Below are the code and all the weights of a small trained network. Each question names an input and a class and asks about switching units off, where a switched-off unit gives its printed mean instead of its output.

import numpy as np


def w(rows, s, z=0):
    codes = np.array(rows[::2]) - 128.0
    scale = np.full(codes.shape[1], s)
    scale[-1] = z or s
    return codes * scale


def f(y):
    return np.maximum(y, 0)


def log_softmax(a):
    a = a - a.max(-1, keepdims=True)
    return a - np.log(np.exp(a).sum(-1, keepdims=True))


def net(x, mask):
    res = np.array(x, float).reshape(1, 6) / 4 @ E
    y = f(res @ A[0][:, :-1].T + A[0][:, -1])
    res = res + np.where(mask, y, B[0][:, -1]) @ B[0][:, :-1]
    return log_softmax(res[-1] @ U[:, :-1].T + U[:, -1])


A, B = {}, {}
E = w([
[1,110,167,76,18,108,63],'x0',
[126,126,125,130,126,124,123],'x1',
[133,189,23,203,47,231,50],'x2',
[196,186,220,188,58,98,123],'x3',
[205,29,172,80,116,188,42],'x4',
[126,130,131,131,135,127,118],'x5',
],0.0077)
A[0] = w([
[178,164,180,182,88,103,126,6],'neuron 1',
[208,29,182,71,130,202,35,68],'neuron 2',
[133,78,222,52,185,31,192,20],'neuron 3',
[74,79,37,71,193,156,135,76],'neuron 4',
[134,146,185,147,77,99,107,108],'neuron 5',
[255,136,91,181,226,152,188,44],'neuron 6',
[64,79,55,81,173,151,116,53],'neuron 7',
],0.0072,0.0025)
B[0] = w([
[173,118,192,95,127,172,189,174],'neuron 1',
[64,227,95,198,153,30,214,254],'neuron 2',
[188,211,14,180,48,202,26,250],'neuron 3',
[187,147,192,120,94,165,188,217],'neuron 4',
[156,96,183,92,124,148,162,178],'neuron 5',
[31,58,147,36,2,70,75,237],'neuron 6',
[203,137,198,97,88,166,192,202],'neuron 7',
],0.0073,0.0078)
U = w([
[174,162,43,165,101,195,48,59],'0',
[125,121,135,124,137,128,126,254],'1',
[66,76,150,60,75,96,92,68],'2',
[191,124,195,112,137,183,190,56],'3',
[86,174,104,185,173,54,193,88],'4',
[126,115,119,134,153,133,111,233],'5',
[119,66,140,145,245,137,72,70],'6',
],0.012,0.0081)

Each question gives the input, the list of numbers given to net, and the class t.
The units are the neurons (one row each of A and B). Each row of codes is followed by its name. A weight is (code - 128) times the scale printed after its matrix; where a second scale follows, it is the last column's (A, B and U).
mask holds one flag per neuron, in row order. A switched-off neuron (its flag False) gives its mean, the last column of its row in B, instead of its output. The means were averaged over made-up inputs and are rounded, as every weight is.
A unit's drop is (log p(t) with every unit on - log p(t) with that unit switched off) / (log p(t) with every unit on - log p(t) with every unit switched off).
The circuit of an input: a set's keep is (log p(t) with only the set's units on - log p(t) with every unit switched off) / (log p(t) with every unit on - log p(t) with every unit switched off). Starting from all 7 units, units are removed one at a time, each time the one whose removal leaves the highest keep (on an exact tie, the one counted first), for as long as the keep stays at least 0.8.
circuit, biggest first: the units of the circuit, biggest drop first
k most important neurons: the k neurons with the biggest drops, biggest first
drop when u is switched off: that unit's drop, to one decimal
input [-8,-8,3,0,-8,4], class 2: 2 most important neurons => neuron 6; neuron 2
input [-1,-4,4,8,1,5], class 3: 2 most important neurons => neuron 3; neuron 1
input [5,-7,-2,-4,4,4], class 5: circuit, biggest first => neuron 6
input [-7,3,3,-4,8,1], class 4: 2 most important neurons => neuron 2; neuron 3
input [8,4,-5,1,5,-8], class 1: circuit, biggest first => neuron 6; neuron 2
input [7,5,-7,3,2,-3], class 0: 2 most important neurons => neuron 3; neuron 6
input [-4,7,2,-4,-6,8], class 1: circuit, biggest first => neuron 2; neuron 3
input [7,1,2,8,0,3], class 3: circuit, biggest first => neuron 6; neuron 5
input [8,1,-1,8,5,8], class 1: 2 most important neurons => neuron 6; neuron 2
input [-7,4,-2,-8,-5,-5], class 3: 3 most important neurons => neuron 4; neuron 7; neuron 2
input [7,8,1,-8,-7,2], class 3: 4 most important neurons => neuron 7; neuron 4; neuron 6; neuron 2
input [2,0,-8,-3,-8,-6], class 0: 2 most important neurons => neuron 3; neuron 2
input [0,2,5,-6,5,2], class 3: 3 most important neurons => neuron 3; neuron 7; neuron 4
input [3,-1,4,-4,5,2], class 4: most important neuron => neuron 2
input [-5,-6,5,-2,0,4], class 5: 2 most important neurons => neuron 3; neuron 6
input [-4,-1,1,2,-1,1], class 2: circuit, biggest first => neuron 6; neuron 3; neuron 2
input [6,1,-6,-7,6,3], class 3: circuit, biggest first => neuron 7; neuron 6
input [3,7,4,-7,5,2], class 3: circuit, biggest first => neuron 7; neuron 4
input [6,-4,3,8,-5,-3], class 3: circuit, biggest first => neuron 1; neuron 5
input [2,-6,6,7,7,-1], class 3: circuit, biggest first => neuron 3
input [6,-5,-6,6,4,5], class 0: drop when neuron 3 is switched off => 0.9
input [0,6,-8,0,1,-3], class 0: drop when neuron 3 is switched off => 0.7
